Rows, each with the grade of its hidden value
[ 122  -45   51  -68   73   -3   40   28  -21   78  131  132   49  -38
  -10   59   57   12   -5   36 -128  -68  -79   61 -110  -34   90  179
   98  129    6 -181 -156   65 -102   85]	B
[-252  130  182  -89  -69   71   50  214   -5 -120  152   33   29  -18
  -30  112 -172  -51   79  -56  -89   51  -32 -124    4 -153 -300  -78
 -315  -45  -34  -54   69  -25   53 -110]	K
[-404   17 -297  128  112  333   57  -47   60 -660   43 -627  107   -4
 -320 -280    6   73  263  221 -172  -31  -17  116  217   24   38  -57
 -239 -262   62  198  229  -38  153  291]	C
[ 17 -45  68 -87  23  44  30  78  24 -41 105   0 -24 -58 -47  27 -15  21
  36  52 -79 -48 -82 -19 -66  -2  87 128  25  50 -55   1 -99  22 -77  53]	Z
[ 168  -60   93 -134  -51   37   13  115  -18   50   83   40 -124 -119
   -3  108  -23   22  -31   68  -30  -41  -45 -111  -99   10  143  237
  120   64  -73  -33 -150   50 -104  108]	G
[-331   79  -24   85 -162  223  137  190 -110 -408   96 -257  -19 -133
  -65    3 -122  -10  130    4  -93  182   87  -69  178 -139   16  -85
 -325 -146   70  142  165 -150  175   15]	G
[ 148  -28   86 -119  -25   -5   31   99  -52   88  115  123  -59 -113
   29  100   -1   10  -29   50  -61  -35  -46  -34 -122  -46  133  210
  114  105  -39 -127 -168   33  -76   73]	C
[-392  122  -64  116 -148  300  138  157 -102 -496   98 -325    9  -92
 -138  -18 -136   -8  153   20 -122  206  101  -75  244 -149 -132 -128
 -406 -230   94   91  262 -106  205   84]	K
[-370   84 -102   95 -134  260  113  157  -90 -501   72 -385  -18 -132
 -114  -75 -113    8  170   69  -86  147   82  -42  198 -109   30  -93
 -319 -205   61  181  201 -149  217   75]	Z
[ 210 -263   62  -38  105  -34  227  -84   73   82  191  242   42  -55
 -119  173  132   29  -34  -31 -307  -61 -123  127 -135   46  479  363
  246  322   71 -177 -358   77 -451  286]	G
[  40  -72  -53    8  143   45   61  -36   10  -42  120  -15  142    2
  -79    7  113   25   48   57 -193 -114  -74  120  -47    2  114  154
   54  101   65 -159 -109   67  -83  163]	A
[-136  -87 -128   84  142  191  122  -90   46 -293  116 -233  136   13
 -219  -51   89   77   98   79 -225  -27  -56   72  134   29  109   73
  -74  -33   74   19   26   55  -56  259]	Y
[-324   42  244 -184  -96 -314   79  167   63  136  177   81   77 -117
  201  212 -134  -58   89 -124   38 -230  -86 -167  -82   -1 -161 -189
 -185   98 -157  -67 -125 -189  224 -279]	C
[-194  131  167  -68  -84  129   32  183   -7 -139  134   20  -13   -5
  -63   82 -172  -47   72  -34  -74   91  -30 -125   29 -128 -363  -69
 -287 -103  -34  -94  120   22   46  -54]	K
[ 140   -2   33  -77   53   10  -25   76  -56   94   93   58   45  -46
   36   64   52   11  -15   61  -67 -101  -42   -8  -97  -33   12  169
   76   77   -5 -168 -109   72    5   58]	A
[-374 -121  262  -97 -174 -516  205  -23  134  265  189   37  111 -157
  316  324  -43  -32   77 -256  129 -338 -101 -255   82  258 -148 -377
 -115  101 -202  -99 -127 -265  381 -294]	Y
[-323   56 -130   96  -79  228  118  101  -80 -457   84 -350   20 -119
 -121  -88  -61   19  162   85 -114  105   61   18  170  -93   82  -56
 -248 -159   74  124  150 -127  183  115]	C
[-342  216  204  -73 -141  143   65  253  -25 -213  163   32    6   -6
  -76  126 -263  -90  106  -73 -108  144    2 -153   42 -223 -499 -141
 -450 -140   -5 -143  181  -15   82  -90]	K
[  -6  -12  134  -61  -36   42   24  145  -27   -2  102   54  -38  -71
   40   42  -39    8   16  -14  -22   32  -57  -60  -29  -36   32   40
  -41   42  -63   64  -53  -25    4 -105]	G
[ 337   31   62 -185   32   76 -142  119 -107  201   40   24  -91  -88
   51  116   29   82 -132  156   66  -90  -24 -224  -85  -26  -39  289
  180   -9 -111  -75 -106  184   38  107]	Y
[-401   98  286 -246  -25 -356   54  231   76  169  208  131  160  -81
  207  248 -158  -69   93 -135   -5 -291 -106 -177 -146  -85 -209 -188
 -267  158 -162  -58 -169 -191  206 -359]	C
[ 239  -13  115 -176  -66   61  -67  181  -59  102   52   37 -169 -129
   44  104  -42   29  -67  101   42  -35  -29 -179 -119  -15   88  261
  131   32 -112    8 -132   73  -51   53]	G
[-364  151 -135  105 -151  240   85  176 -170 -460   67 -380   15 -154
  -45  -71 -100    1  156   82  -54  142  130  -38  204 -160  -35 -118
 -333 -225   87   96  231 -161  345   49]	B
[ 256    6  110 -153   -7   86 -114  162  -70  137   44   34 -120  -82
   65   61    1   56  -86   99   69  -29  -40 -179  -78  -11    2  210
  116    9 -124   45  -81  108    9  -17]	K
[-253   86 -145   25   75  273  -38  -10   72 -438   44 -409   42   47
 -259 -213  -58   27  203  190  -92  -39  -60   45  114   21 -283  -60
 -202 -275  -13  -15  236   71  135  213]	B
[  61 -145  -44    1  189   59  118 -117   57  -37  147   -6  144   12
 -153   61  142   79    7   50 -236 -107 -105   67    7   44  186  200
   99  122   48 -110 -152  118 -187  260]	Y
[-400  117  266 -232  -32 -366   45  214   60  181  204  117  177  -78
  223  248 -150  -76   94 -132    7 -306  -92 -174 -131  -79 -273 -212
 -270  133 -150 -124 -141 -183  262 -343]	B
[-57  42 111 -75 -48  20  29 146 -49 -17 119  55 -17 -82  41  49 -62  -9
  34   2 -33  16 -40 -42 -42 -79 -31  23 -72  23 -46 -36 -39 -37  55 -76]	C
[-207   64 -131   89   24  163   32   86  -96 -280   67 -287  127  -55
  -37  -73   28   21  118   77  -94  -10   45   32  120  -74  -11  -41
 -192 -100   79   36  120  -62  233   46]	A
[-236  -42 -128   43  101  265   37  -71  157 -467   59 -395   21   51
 -326 -204  -29   44  211  161 -151  -41 -111   77  114  103  -91   -6
 -133 -201  -17   76  155   64  -38  272]	Z
[ 115  -78   38  -49   88   -5   80   -8   -1   58  146  144   66  -34
  -40   62   75   13    4   26 -171  -66  -89   97 -107  -21  141  193
  114  153   29 -202 -177   65 -151  129]	B
[ 273 -120  283   64  -45  -19  -42   72  -85  325   64  317  -86  -31
  292  -74  112   54 -104 -162  199  183 -126   -3   50  124    7 -146
  153   90 -154  195  -10  -25  122 -504]	K
[ 113 -222   23  -31  152   11  183  -91  105  -20  175  141   71  -14
 -171   73  113   34   25   12 -300  -78 -147  165 -119   44  389  296
  181  250   54 -127 -285   76 -398  267]	Z
[  45  -70  -16  -40  115   46   63  -24   30  -51  127   16   69  -19
 -102   -3   67   30   45   74 -173  -82  -96  103  -74   -1  133  172
   78   93   18 -130 -129   65 -130  169]	B
[  79 -218  186  130 -253 -185  148 -138   -8  230   75   91 -127 -150
  281   65   89   34  -24 -201  240   55  -73 -107  223  361  -45 -300
  159  -44 -152  -37   51 -125  315 -222]	Y
[-352 -121  273  -76 -261 -570  192  -10  108  292  167   74   39 -206
  405  249  -55  -65  103 -266  216 -308 -100 -182   48  293 -119 -443
  -55   94 -226 -120 -119 -343  464 -390]	B
[ 143  -68  228   32 -107 -139   -6   56  -91  303   83  257  -52  -89
  320  -22   72   14  -45 -143  195   71  -92    3   21  115  -47 -190
  118   68 -137   11  -24  -93  246 -425]	B

[ 137    0  137  -28 -212   36 -290  -89   23  -67   11 -131 -163 -210
   58 -189  -93  295  -40   43   16   90   71 -242 -154   57  -95  -46
   57 -185  133  -30 -260   29 -111  376]	Z557
[  57  199   91  216 -116 -184  221  128  212  281  -48 -254  154 -159
  -44 -163  144 -252  224 -173 -170 -158  238  111  -62  305 -147   78
  355  143 -150 -181 -231  331  147  213]	Z691
[ 208 -211 -201 -529  228  129 -572  -48 -270 -259  151   95 -162 -143
 -208  158   89 -218    1  160  560   18  -69   -8  293 -719  342  -25
  -94 -171  104 -119   36 -175 -300 -627]	Z415
[-129  130  196  468  -46 -280  606  -76  418  330   24 -255  363   65
   13 -124  359 -281  415 -129  -96  -65  357   61 -135  343 -151  -15
  430  165 -347 -334  261  154  244  210]	Z815
[-151  113  252  181  149 -106  134 -130  370  -16  229  350  177  115
   74  137  191 -106  133 -156   -5 -235  286  226 -350  -70  118 -123
  122  151   -8 -117  287   10  -23   58]	Z691
[ 124   67  260  192 -146 -136  145 -154  252  140   27 -221  168  -94
   44 -196   83    2  279  -43 -113   50  252 -106 -138  166 -109  -61
  295  -67 -111 -218  -38  140   14  295]	Z557
[ -13   40 -145    0 -276 -204 -274  157 -144 -129  182 -185 -195  118
  -34 -115  -32  150   -3  122  -92  -44  -87  257  213 -121  179  -21
  -37   89  106 -172 -273 -311    9  245]	Z628
[ 212  -22  221  -81  -19 -127 -280 -208  -47 -196  309   55 -161    0
  169 -125 -223  345   29    0  -35 -115   13  185 -184 -160  145 -128
   54   11  152  -81  -83 -162 -148  255]	Z62
[-371  196  -84  363   30 -281  348  229  383  181   57  157  286  272
 -110   66  378 -273  147 -105 -173 -189  267  291 -156  190   73  -44
   99  321 -155 -133  175  -32  173   23]	Z718
[ -43   78  125  215 -130 -124  257  -32  220  180   48 -251  151 -104
  -38  -45  306 -337  293  -89   48  -77  236   32   72   35  -58   65
  329   29 -178 -349   31  172  149   93]	Z557
[ 149 -114 -403 -301  186  -82 -399  250  -92   -2 -251   33  103  -23
 -277 -135   -1   97  -88  212  116  246  -14 -244  -24   -2  122 -123
 -185  -83    6  208 -193  -72 -281 -360]	Z628
[ 244  -42  115 -271  349   64 -322 -156  124  -90   27  318  129 -105
  -57   44  -42   25   47  -10  215    2  181 -101 -319 -190  130 -193
   16  -96   56  114  124   63 -347 -269]	Z426
[ 126  141  258  214  -91  -72  147  -80  268  220  -74 -200  115 -217
   60 -232   29   44  170 -139 -111  -23  277 -161 -312  399 -264  -23
  329  -15 -102  -70 -127  302   41  395]	Z426
[ 151   28   94  -53 -100   57 -301  -35  -18  -34  -24  -97 -210 -254
   63 -194 -144  315 -117  -10   69   14   54 -209 -252  175 -155  -31
   67 -105  123   79 -259   79 -102  364]	Z426
[ -17  -30 -459 -105  136 -195 -240  410   -2   99 -317   87  114   32
 -233 -220   -5  229 -209  137 -116  173   -1 -206 -225  326   13  -90
 -221   64    9  330 -311    6 -153 -150]	Z830
[ -82   66  270   81  211  -31   44 -212  324  -69  246  356  150   85
   59  170  179 -116  149 -121  135 -194  277  167 -319 -188  143 -149
  118   81   -5 -121  373  -37  -95  -37]	Z426
[ -35  101  361  115  155  -48   26 -250  347  -79  276  354  133   85
  118  117   88   -2  150 -141   26 -204  288  184 -392 -124  115 -176
  136   77   35 -104  307  -29 -105  117]	Z718
[-139  149  246  485  -78 -273  590  -98  440  304   61 -220  346   76
   42 -112  341 -252  409 -145 -133  -87  368   86 -160  326 -141  -25
  422  161 -313 -341  251  143  241  272]	Z815
[ 131   22  209  -34 -209  -87 -301 -172    7 -204  305  -25 -140   47
   81  -79 -101  216  106   62  -63  -32   53  145    8 -267  172 -119
   48  -71  159 -207 -109 -237 -125  288]	Z415
[  79   22  352   43  194  -91  -18 -286  290  -86  244  341  138   42
  144   16  -15  136  124 -113  -24 -140  246  102 -451 -101  116 -191
  105   27   52  -45  220   16 -165   85]	Z62
[ -48   38 -169   21 -320 -210 -256  179 -133 -120  169 -203 -187  126
  -54 -121    6  132    2  138 -112  -16  -83  228  248 -128  179   -9
  -49   71  104 -194 -292 -313   29  241]	Z557
[-251   40 -413  -65  -21   69 -315  430  -23   20 -241  105 -183 -149
 -205  -17  160   61 -368   44  158   10   -6 -229 -144  194  -85   70
 -209   27  122  241 -300   50  -22   -4]	Z426
[  29  226   44  237 -130 -207  227  184  232  303  -77 -250  187 -116
  -84 -172  160 -264  229 -160 -221 -140  248  121  -52  345 -145   66
  335  165 -161 -163 -251  311  152  207]	Z718
[ -15   62  129  -62   65  118 -248  -38  208  -67   10  276   -8 -157
  -14   67   73   28  -76  -74  121  -62  195 -140 -324  -57    2  -76
   -2  -86  136   66  -29  126 -171   62]	Z815
[ 298 -251 -188 -576  390   75 -566  -81 -354 -270  166  130 -191 -173
 -103  130  -43 -103  -63  109  609  -78 -137   94  161 -633  346  -36
  -77  -74   97  -26   61 -137 -318 -619]	Z830
[-331   35 -476  -19  -66   24 -251  488   43   51 -292  109  -76  -81
 -268    3  264  -21 -324   81  100   74   20 -257  -76  174  -44   65
 -245   13   91  199 -292   38   -7  -70]	Z628
[ 121  -96 -411 -260  147 -101 -367  280  -63   26 -278   18  123  -13
 -282 -156   13  105  -89  210   63  259   -3 -260  -37   58   98 -118
 -185  -76   -2  215 -224  -56 -260 -318]	Z628
[-292  108 -357   54  -52   45 -164  455   86  127 -288   78 -111 -185
 -195  -42  212  -12 -324  -36   68  -33   72 -234 -211  342 -176  104
 -123   66   72  224 -327  191   56   80]	Z718
[  46  -16 -311 -194  130  -67 -335  275   69   25 -247  160  163   -5
 -261  -83   53   49  -92  132  -12  181   80 -217 -137   56   96 -125
 -179  -56   43  216 -211   14 -253 -257]	Z628
[-258   97  145  175   79  -69  119  -54  380  -21  180  327  199  138
  -23  207  338 -247  139  -96   59 -164  286  159 -196 -177  159  -93
   68   96  -18 -180  302  -34   -8  -50]	Z628
[-141  194 -319   89 -212 -237  -89  474  169  156 -146  -29  187  116
 -309 -103  209 -203   56   47 -354   27  140   97  117  127   96    0
  -49  119    1  -34 -419   35   16  -34]	Z415
[-211  161  -61  236 -221   -5  101  258  304  246 -251 -101   95 -220
 -138  -99  302 -170  -19  -93  -94   19  251 -283 -163  356 -243  101
  123  -34  -39  -31 -285  349  122  235]	Z557
[ 130  -58  323  -73  327  -37  -72 -340  237 -120  235  381  148    3
  121   70    5   84  123  -83  150 -112  225   48 -428 -221  160 -203
   87  -20   32  -31  326    8 -233 -110]	Z62
[-312  184   54  311   36 -188  279   98  401  118  115  208  247  193
  -57  113  351 -268  161 -129  -94 -201  295  246 -193   77   75  -58
  126  238 -105 -161  220    0  116   44]	Z426
[ 119   18  329  -30  189  -14 -135 -251  255  -96  164  347   88  -58
  131   10  -59  173   44 -108   19 -110  225   -3 -479  -73   72 -178
   72  -34  103   33  121   83 -215   99]	Z830
[  36   17  -92  -10 -151 -234 -237  102 -152 -125  210 -111 -198   97
   42 -145 -114  244  -40   67  -94 -110  -93  291   57  -53  160  -36
  -19  142  105  -96 -237 -256   -5  245]	Z830
[ -69   47  287   58  185   -7    2 -239  320  -97  249  357  142   72
   63  178  174  -99  149 -100  149 -162  272  127 -302 -236  157 -158
  102   31   19 -134  364  -48 -123  -33]	Z815
[ 130 -104 -424 -243  244 -150 -320  295  -84   53 -284   60  107  -20
 -228 -207  -55  209 -156  167   34  200  -26 -226 -176  189   58 -117
 -188    3  -10  309 -230  -15 -239 -290]	Z830

Next part:
[ 268 -185  -65 -378  155  139  214 -428   20 -344 -269  272  188  122
 -322  -10  122  152 -318 -279 -124 -115  476  146  -52  -56 -163  106
 -227 -149 -327 -152  161  -91  -65   85]	X
[  61  155   38 -282 -233  167 -195   18  450  156  156  -93  230  181
  144   27    6  -66 -290 -108 -100  -51  -41  167  237 -200  150  -50
 -194  -16  129  -50  -79  127  -82  -11]	M
[-417  287  162  279 -132 -178 -151  414  -73    5  379  -49 -190 -151
  337  389 -185 -366  175  278 -146 -218 -357   26  310 -143  -13 -188
  255 -112  284    6 -447   -3 -125   32]	R
[ -31  -24  -41  -71   16  -11   21  -43   82  -46   41   29  100  -32
  -14   17   -1 -104 -112   27  -16  -97    1   82   35  -42   -9  -55
  -44 -106  -38   64  -57   15  -38   16]	F
[ 199   20 -231 -140  -79  131   72 -275  337   35   69   44  206   39
 -121 -114  100  200 -193 -148  118  -98   39  151  -65   56  123  -28
 -378   69 -151  227  265  -18   -8  -43]	M
[ 110  -70  -52 -381    4  196  -24 -163  293   31 -105   56  384  228
   21  -42  146  -92 -364 -223  -86    5  300  156    9 -238   40   23
 -158 -147  -87  -49  -71  127   10   16]	R
[ -96  158   33 -129 -169   69 -246  159  353  201  196 -105  190  113
  272   73   13 -270 -181   29   -1    5 -156  148  197 -226  177  -99
  -41  -77  176   23 -230  148  -95  -42]	M
[ 150    5 -169 -132   13  -27   85 -211  310   66   69  -91  239  -29
 -201 -179    3  139 -174  -32  105 -113   12  149  -62  109   90  -69
 -231  -17 -160  223  135    7   90  -46]	Q
[ 201  -60 -111 -246   89  104   69 -307  161 -134 -149  162  181   87
 -143  -59  162   44 -224 -168   95   12  253  180  -74  -55   10   45
 -240  -91 -244   21  111  -70  -87  -14]	R
[  92   73  -63  138  126 -170  107 -209 -105 -278   21  121 -242 -256
 -235   14  -23   64  132  167  247  -77 -111   97  -19  224  -48  -17
 -134  -20 -206  136  150 -307 -180  -31]	F
[ 182  -96 -107 -192  104   60  100 -262  201   51 -122  -97  260  -53
 -166 -301   77    4 -151   25  167   68  143   34 -151   57   39   33
 -184  -80 -156  216   95  -38  141  -38]	Q
[-309  523  254  304 -251 -261 -309  450  153  169  532 -343 -301 -259
  296  226 -311 -286  265  472   27 -124 -638   24  446   13  126 -206
  155   18  408   89 -386 -112 -127  -51]	N
[ -24  -61  -82 -107  264   75  167 -164  -35  -25 -120  -26  315  -15
  -24  -73  132 -200  -62   31   27   29  379 -101 -196 -128  -80   59
   10 -209 -105  194 -179  -64  263   20]	X
[  20   24   46  -90   -1    5   40 -105  -24 -233  -35  179  -76  -29
  -59  134    6  -23  -82  -38  -70 -115   71  135  111  -49  -97   -9
  -78  -96  -97 -102  -19 -113 -190   49]	V
[  93  159  241 -314 -251  209 -182   10  276   30   45 -121   41   80
  114   -2  -73  -91 -204    2 -189    6  -13   25  341 -183   12   46
 -140  -22  216 -188  -99   -9 -104   52]	F
[  23 -119 -118 -106  141   -5   76 -165    1 -180 -102  233  126   37
  -64   69  131 -110 -160  -95   59  -55  167  180  -79  -83  -31  -22
  -62 -171 -220   13  -22   -8 -126    6]	R
[-211  407   28  302  -68 -183 -180  224  113  107  384 -152 -158 -192
  232  189  -85 -240  234  323  219  -45 -392   61  169    4  156 -147
   33   -5  171  233 -253 -154  -93  -94]	X
[  24 -168 -152  114  451 -187  255 -275 -278 -233 -216   85   24 -274
 -257 -163  112 -166  133  229  345   81  190  -40 -336  161 -120   39
   44 -219 -327  293   -7 -257   93  -37]	N
[ -28 -172 -141  122  234 -154  163 -157 -192 -214 -106  166  -54 -225
 -149  -55   60 -133   59  154  231  -26  -13   63 -188  126  -75  -38
   15 -153 -240  196   41 -128  -81  -17]	N
[   4 -134  -29 -125   39  183  155 -147  -46  -89 -111   75  154  -34
    0  -50   67  -93 -103  -22 -111  -55  229  -99  -63  -99 -117   60
  -71 -109  -25   83  -14  -22  103   77]	M
[-303  184   62  330   44 -227 -118  270  -86   83  228 -160 -161 -300
  235   67  -93 -422  270  455  222   33 -381  -47   64   15   58 -131
  211 -116  172  256 -325 -102  -34  -64]	N
[-127 -118   15   61  139 -104   52   36 -101   -9  -56  -58   57 -197
   35 -111  -20 -316   38  255  112   38  -61  -35  -80    0  -43  -45
  154 -200  -16  161 -193   -5   65   -6]	D
[  97 -464   97 -389  -27  197  128 -172  -77 -228 -368  224  147   41
  -97 -144   21 -126 -366 -132 -272  -48  230   54   31 -135 -205   67
    9 -222 -104 -249   37  173 -104  146]	D
[ 129  256   -4 -100 -231  123 -156  -69  385  103  183  -73   21   23
   85  -15   16   49  -91   -3  115   -3 -164  139  180  -29  178  -27
 -301   97   76   94   79  -75 -134  -63]	X
[ 295   71  -12 -350  -88  221  -91 -285  371   10 -125   32  158  129
  -46 -158  159   65 -252 -152  144  144  154  184   48  -88  112   83
 -363    5 -109  -12  149  -89 -139  -49]	V
[-233  123 -100  309  134 -196   90   74 -152  -97  205   53  -82 -221
   56  193  -28 -189  199  221  116 -164 -132    9  -42   42  -26 -121
   96 -106  -35  253 -176 -134    2  -16]	X
[ 240 -129 -139 -179  -73  123  184 -328  195  -61  -67   31  124  -74
 -255 -239   11  261 -179  -92   13 -122   66   67  -64  152  -16   15
 -325   48 -172  162  327  -42   41   21]	Q
[   7  -27   32  -57 -147   91  -40  -16  115   25   19  -24  -16 -102
   74  -98  -24 -100  -62  100   20   -3 -153   17   89  -10   23  -22
 -102  -13   77   81   30    2  -85   10]	N
[ -87 -382  -65   25  348 -115  150 -106 -302 -178 -321  158   76 -202
  -56 -170  120 -413   -4  213  231  143  109    0 -280   -4 -118    9
  208 -323 -227  134 -140  -10  -13   -2]	D
[-125  162  219  -71 -376   30 -185  250  243  113  266 -170  -69  -57
  192   78 -239 -111 -102  129 -264 -188 -361   61  414  -83   32 -126
    5    8  315 -101 -161  119 -118   57]	Q
[ 148  101 -207    5   45 -120   71 -238  215  -97  135   59   31  -75
 -242  -12   16  192  -70  -22  209 -159  -78  230  -30  177   92  -87
 -274   25 -235  200  209 -134 -107  -66]	F
[   1  185 -114  -71   27   -3    9  -76  279  104  154  -91  242   40
    2   19   50   -4  -97  -33   52  -91   86  116   -8  -60   89  -71
 -154  -52  -55  198  -86  -31  102  -45]	V
[-103 -137 -171  116  348 -308   91  -79 -141 -193  -49  157   43 -150
 -145   40   68 -251    3  150  274  -40  -13  198 -186   70  -20 -114
  126 -260 -297  161 -122  -57 -113  -56]	N
[-244  104  -14  130  -81  -12   -5  167   24   48  216   -4   39  -79
  215  177  -43 -205   36  103  -99 -170 -123    5   90 -116    2 -118
   64  -77  130  139 -222   43   18   28]	R
[-135  598   32  -12 -395  -38 -347  305  687  410  640 -351  175  133
  303  227 -161  -19 -111   25  -85 -226 -397  240  425 -151  326 -241
 -167  108  329  122 -259  124  -19  -89]	R
[  10 -161 -265 -113  222   41  125 -206  115   19 -122  127  373   67
  -26  -86  237 -138 -181 -113  172   28  274  135 -282 -103   48  -29
 -100 -180 -258  246  -32   61   88  -44]	V
[  20 -105 -178   41   49 -199   53  -93  117  -79   68  109   45 -109
 -158  -34  -22   -3 -112   41  177 -155 -200  278  -53  141   77 -156
  -66  -92 -224  143   87   53 -153  -54]	D
